Below is a small trained network, with its code and all its weights. Each question gives an input and a target symbol and asks what happens when units are switched off, that is, made to give their printed mean instead of their output.

import numpy as np


def w(rows, s, z=0):
    codes = np.array(rows[::2]) - 128.0
    scale = np.full(codes.shape[1], s)
    scale[-1] = z or s
    return codes * scale


def f(y):
    return np.maximum(y, 0)


def softmax(a):
    e = np.exp(a - a.max(-1, keepdims=True))
    return e / e.sum(-1, keepdims=True)


def log_softmax(a):
    a = a - a.max(-1, keepdims=True)
    return a - np.log(np.exp(a).sum(-1, keepdims=True))


def net(x, mask):
    ids = ['ΦΩαβεθμ'.index(c) for c in x.split()]
    T = len(ids)
    res = E[ids] + P[:T]
    u = 0
    for l in range(2):
        r = res
        for j in range(2):
            rows = slice(2 * j, 2 * j + 2)
            q, k, v = (r @ M[l][rows].T for M in (Q, K, V))
            z = softmax(np.where(np.tri(T) > 0, q @ k.T / 2**0.5, -1e9)) @ v
            o = O[l][rows]
            res = res + np.where(mask[u + j], z, o[:, -1]) @ o[:, :-1]
        u += 2
        y = f(res @ A[l][:, :-1].T + A[l][:, -1])
        res = res + np.where(mask[u : u + 8], y, B[l][:, -1]) @ B[l][:, :-1]
        u += 8
    return log_softmax(res[-1] @ U[:, :-1].T + U[:, -1])


Q, K, V, O, A, B = {}, {}, {}, {}, {}, {}
E = w([
[124,88,31,77],'Φ',
[178,155,120,210],'Ω',
[123,25,157,94],'α',
[64,144,89,94],'β',
[208,100,146,81],'ε',
[109,3,174,133],'θ',
[135,34,100,204],'μ',
],0.015)
P = w([
[131,249,152,124],'0',
[152,169,141,91],'1',
[178,144,96,97],'2',
[220,79,66,85],'3',
[197,73,81,89],'4',
[206,3,52,60],'5',
],0.0053)
Q[0] = w([
[21,227,70,126],'0.h0',
[247,90,37,129],'0.h0',
[172,140,30,47],'0.h1',
[111,16,56,117],'0.h1',
],0.011)
K[0] = w([
[154,224,223,79],'0.h0',
[161,15,113,127],'0.h0',
[162,55,154,144],'0.h1',
[248,117,63,140],'0.h1',
],0.014)
V[0] = w([
[131,158,46,255],'0.h0',
[181,97,55,129],'0.h0',
[58,126,89,80],'0.h1',
[196,181,167,22],'0.h1',
],0.0079)
O[0] = w([
[165,67,30,188,191],'0.h0',
[163,169,125,164,253],'0.h0',
[103,58,47,102,76],'0.h1',
[254,148,126,67,78],'0.h1',
],0.0078,0.0046)
A[0] = w([
[168,187,255,181,120],'0.n0',
[106,110,123,119,68],'0.n1',
[91,125,212,62,75],'0.n2',
[199,195,139,79,3],'0.n3',
[102,70,82,191,81],'0.n4',
[155,222,105,202,95],'0.n5',
[80,124,191,137,83],'0.n6',
[18,117,162,31,67],'0.n7',
],0.0064,0.0068)
B[0] = w([
[138,88,195,152,172],'0.n0',
[144,103,113,127,128],'0.n1',
[162,202,173,126,152],'0.n2',
[68,157,61,133,149],'0.n3',
[96,237,150,126,254],'0.n4',
[2,157,171,97,165],'0.n5',
[156,129,69,146,136],'0.n6',
[61,188,118,144,154],'0.n7',
],0.0069,0.0041)
Q[1] = w([
[138,38,224,83],'1.h0',
[215,73,139,214],'1.h0',
[156,109,27,79],'1.h1',
[194,2,109,59],'1.h1',
],0.0068)
K[1] = w([
[116,231,54,124],'1.h0',
[146,117,85,2],'1.h0',
[149,66,202,173],'1.h1',
[166,15,90,179],'1.h1',
],0.0062)
V[1] = w([
[140,51,254,131],'1.h0',
[97,198,154,219],'1.h0',
[40,33,170,57],'1.h1',
[80,66,81,176],'1.h1',
],0.0062)
O[1] = w([
[188,19,222,137,57],'1.h0',
[99,150,137,254,205],'1.h0',
[6,60,166,61,14],'1.h1',
[112,71,110,218,254],'1.h1',
],0.006,0.002)
A[1] = w([
[152,153,168,155,193],'1.n0',
[126,158,172,182,223],'1.n1',
[196,112,125,108,97],'1.n2',
[164,58,88,185,152],'1.n3',
[81,246,115,89,109],'1.n4',
[102,126,134,84,3],'1.n5',
[131,153,64,130,56],'1.n6',
[220,135,132,122,101],'1.n7',
],0.013,0.0047)
B[1] = w([
[151,1,2,129,171],'1.n0',
[212,52,157,71,200],'1.n1',
[68,203,189,123,172],'1.n2',
[51,221,202,147,247],'1.n3',
[135,164,132,207,162],'1.n4',
[64,191,66,71,134],'1.n5',
[226,71,58,125,164],'1.n6',
[101,185,150,167,186],'1.n7',
],0.0058,0.013)
U = w([
[144,132,50,100,199],'Φ',
[253,71,102,161,85],'Ω',
[131,74,168,86,220],'α',
[79,171,124,179,255],'β',
[203,201,180,121,16],'ε',
[123,54,175,114,149],'θ',
[129,137,145,234,33],'μ',
],0.0074,0.0033)

Each question gives the input, a string of symbols that net reads in full, and the target symbol t.
The units are the heads (2 rows each of Q, K, V and O) and the neurons (one row each of A and B). Each row of codes is followed by its name. A weight is (code - 128) times the scale printed after its matrix; where a second scale follows, it is the last column's (O, A, B and U).
mask holds one flag per unit, layer by layer, with each layer's heads first. A switched-off unit (its flag False) gives its mean, the last column of its rows in O or B, instead of its output. The means were averaged over made-up inputs and are rounded, as every weight is.
A unit's drop is (log p(t) with every unit on - log p(t) with that unit switched off) / (log p(t) with every unit on - log p(t) with every unit switched off).
The circuit of an input: a set's keep is (log p(t) with only the set's units on - log p(t) with every unit switched off) / (log p(t) with every unit on - log p(t) with every unit switched off). Starting from the 12 units with the biggest drops (on a tie, the unit counted first), units are removed one at a time, each time the one whose removal leaves the highest keep (on an exact tie, the one counted first), for as long as the keep stays at least 0.8.
circuit, biggest first: the units of the circuit, biggest drop first
top k neurons in layer l: the k neurons of layer l with the biggest drops, biggest first
which heads matter: for each layer, one digit per head in row order, 1 if its drop is at least 0.15 and else 0, layers parted by /
drop of u: that unit's drop, to one decimal
input β ε Φ, target ε: circuit, biggest first => [0.h1; 1.h1; 1.n2]
input Ω Φ α Ω, target Ω: which heads matter => 10 / 00
input θ ε Ω θ Ω Φ, target α: which heads matter => 10 / 11
input θ α ε, target α: which heads matter => 10 / 11
input Ω θ θ, target Ω: which heads matter => 11 / 10
input ε Φ β, target ε: circuit, biggest first => [0.h1; 1.h1]
input ε β μ μ μ α, target β: which heads matter => 10 / 00
input α Φ ε ε, target ε: circuit, biggest first => [0.h1; 1.n2]
input μ Φ ε β ε Φ, target ε: circuit, biggest first => [0.h1; 1.n0; 0.h0]
input ε ε θ Ω Ω, target Ω: which heads matter => 00 / 00
input μ Φ ε ε θ α, target ε: which heads matter => 11 / 00
input ε Ω α ε β α, target ε: top neuron in layer 0 => [0.n2]
input μ β α μ α α, target β: which heads matter => 11 / 00
input α α ε α Φ ε, target ε: drop of 0.h1 => 0.8
input ε ε β, target ε: drop of 1.h1 => 0.3
